[[21 50 20]
 [29 69  8]]
|
[[21 50]
 [29 69]]

[[ 53 -51]
 [ -4 -74]
 [-61 -45]]
|
[[ 53 -51]
 [ -4 -74]]

[[ 48  40  46]
 [-44 -50 -67]]
|
[[ 48  40]
 [-44 -50]]

[[ 33  49 -38 -33]
 [ 38  57 -39 -33]
 [ 47  74 -47 -47]
 [ 33  44 -31 -31]
 [ 32  52 -40 -35]]
|
[[33 49]
 [38 57]]

[[ 76 -27 -20 -55  21]
 [ 77 -23 -68 -67  53]
 [-46 -21 -82  10 -48]
 [-74  64 -48  55 -54]]
|
[[ 76 -27]
 [ 77 -23]]

[[ 31 -30]
 [ 45 -15]
 [ 52  62]
 [ 34 -38]]
|
[[ 31 -30]
 [ 45 -15]]
---
[[-43  45 -38  59 -43 -40 -37 -63 -31 -38  50 -29 -37]
 [-45  54 -61  67 -55 -49 -55 -67 -55 -47  66 -45 -52]
 [-16  29 -29  23 -27 -24 -21 -24 -22 -24  29  -9 -14]
 [-23  38 -53  53 -29 -36 -39 -42 -35 -29  32 -18 -28]
 [-28  45 -50  58 -27 -34 -41 -64 -32 -28  63 -29 -30]
 [-40  51 -66  67 -35 -41 -58 -63 -50 -42  65 -30 -29]
 [-34  64 -56  58 -37 -30 -35 -52 -46 -38  62 -36 -26]]
|
[[-34  64 -56  58 -37 -30 -35 -52 -46 -38  62 -36 -26]
 [-43  45 -38  59 -43 -40 -37 -63 -31 -38  50 -29 -37]
 [-45  54 -61  67 -55 -49 -55 -67 -55 -47  66 -45 -52]
 [-16  29 -29  23 -27 -24 -21 -24 -22 -24  29  -9 -14]
 [-23  38 -53  53 -29 -36 -39 -42 -35 -29  32 -18 -28]
 [-28  45 -50  58 -27 -34 -41 -64 -32 -28  63 -29 -30]
 [-40  51 -66  67 -35 -41 -58 -63 -50 -42  65 -30 -29]]

[[ 43  64 -49  -6   8   8  51  20  10 -40]
 [-47 -71  55   7 -10  -9 -56 -24 -11  44]
 [-38 -58  44   7  -9  -9 -45 -20 -10  36]]
|
[[-38 -58  44   7  -9  -9 -45 -20 -10  36]
 [ 43  64 -49  -6   8   8  51  20  10 -40]
 [-47 -71  55   7 -10  -9 -56 -24 -11  44]]

[[ 61  -8  -1  18  -8  36  25  -8]
 [ 71 -36 -33  -7  22  16  -8  -3]
 [ 28  -3  14 -12   2 -19  -1  -8]
 [ -2  35 -33 -21  27  26  16  11]
 [ 33  16  -8  10 -21  26 -16  20]
 [ 25  -9  -9  11  -3  -8  15 -10]
 [-28   4   7  -1   0  -7 -18  16]
 [ -8 -17  15  -6   2 -16 -33  -7]
 [ 20  -8  -6   2  11  -9 -23  22]
 [  6   2   8 -11   8  -5 -15  -3]
 [ 43   3  13  -2 -21 -11   3 -14]
 [ 52  25  25  22  -3 -30 -21 -16]]
|
[[ 52  25  25  22  -3 -30 -21 -16]
 [ 61  -8  -1  18  -8  36  25  -8]
 [ 71 -36 -33  -7  22  16  -8  -3]
 [ 28  -3  14 -12   2 -19  -1  -8]
 [ -2  35 -33 -21  27  26  16  11]
 [ 33  16  -8  10 -21  26 -16  20]
 [ 25  -9  -9  11  -3  -8  15 -10]
 [-28   4   7  -1   0  -7 -18  16]
 [ -8 -17  15  -6   2 -16 -33  -7]
 [ 20  -8  -6   2  11  -9 -23  22]
 [  6   2   8 -11   8  -5 -15  -3]
 [ 43   3  13  -2 -21 -11   3 -14]]

[[ -5   1  -4  -2  -2   4  -7   3  -2  -7  -2  -2  -4  -4   1]
 [ 28  14   6  32 -26 -69 -35   4  -4   0   6  12  -6  30  19]
 [  3  -1   0   2   0  -1   5   4   1   7  -1   1  -3   0  -8]
 [ -3   0   0  -2  -1   2  -6  -4   1  -7   1  -1   4   1   8]]
|
[[ -3   0   0  -2  -1   2  -6  -4   1  -7   1  -1   4   1   8]
 [ -5   1  -4  -2  -2   4  -7   3  -2  -7  -2  -2  -4  -4   1]
 [ 28  14   6  32 -26 -69 -35   4  -4   0   6  12  -6  30  19]
 [  3  -1   0   2   0  -1   5   4   1   7  -1   1  -3   0  -8]]

[[  8  11  -8 -48  14   0]
 [-25 -11 -25 -51  -7 -19]
 [-10  10  27 -73  46  -9]
 [ -2  15  -6 -51 -28  -5]
 [ 10  13  -5 -17 -34   3]
 [ -1  22  46 -47 -12  -1]
 [-16   0 -37 -28 -36 -10]]
|
[[-16   0 -37 -28 -36 -10]
 [  8  11  -8 -48  14   0]
 [-25 -11 -25 -51  -7 -19]
 [-10  10  27 -73  46  -9]
 [ -2  15  -6 -51 -28  -5]
 [ 10  13  -5 -17 -34   3]
 [ -1  22  46 -47 -12  -1]]

[[  3   3  46 -21]
 [  4   3  60 -28]
 [  5   4  43 -17]
 [  4   4  41 -17]
 [ 14  15 -41  47]
 [  7   8  39 -13]
 [  5   6  40 -17]
 [  7   8  33  -9]
 [ 14  15 -39  45]
 [  4   2  48 -21]]
|
[[  4   2  48 -21]
 [  3   3  46 -21]
 [  4   3  60 -28]
 [  5   4  43 -17]
 [  4   4  41 -17]
 [ 14  15 -41  47]
 [  7   8  39 -13]
 [  5   6  40 -17]
 [  7   8  33  -9]
 [ 14  15 -39  45]]

[[  7  37 -59 -17  22  80 -23  43]
 [-24 -25 -20   0 -39  80  46  -8]
 [ 17  21 -44 -13   7  80  -4  66]
 [  2  49 -67 -18  33  80 -37  28]
 [ 14  44 -25 -10  44  80 -50  16]
 [ 13  37   5  -3  49  80 -57 -11]
 [ -5 -11  37  10   2  80  -5 -38]]
|
[[ -5 -11  37  10   2  80  -5 -38]
 [  7  37 -59 -17  22  80 -23  43]
 [-24 -25 -20   0 -39  80  46  -8]
 [ 17  21 -44 -13   7  80  -4  66]
 [  2  49 -67 -18  33  80 -37  28]
 [ 14  44 -25 -10  44  80 -50  16]
 [ 13  37   5  -3  49  80 -57 -11]]
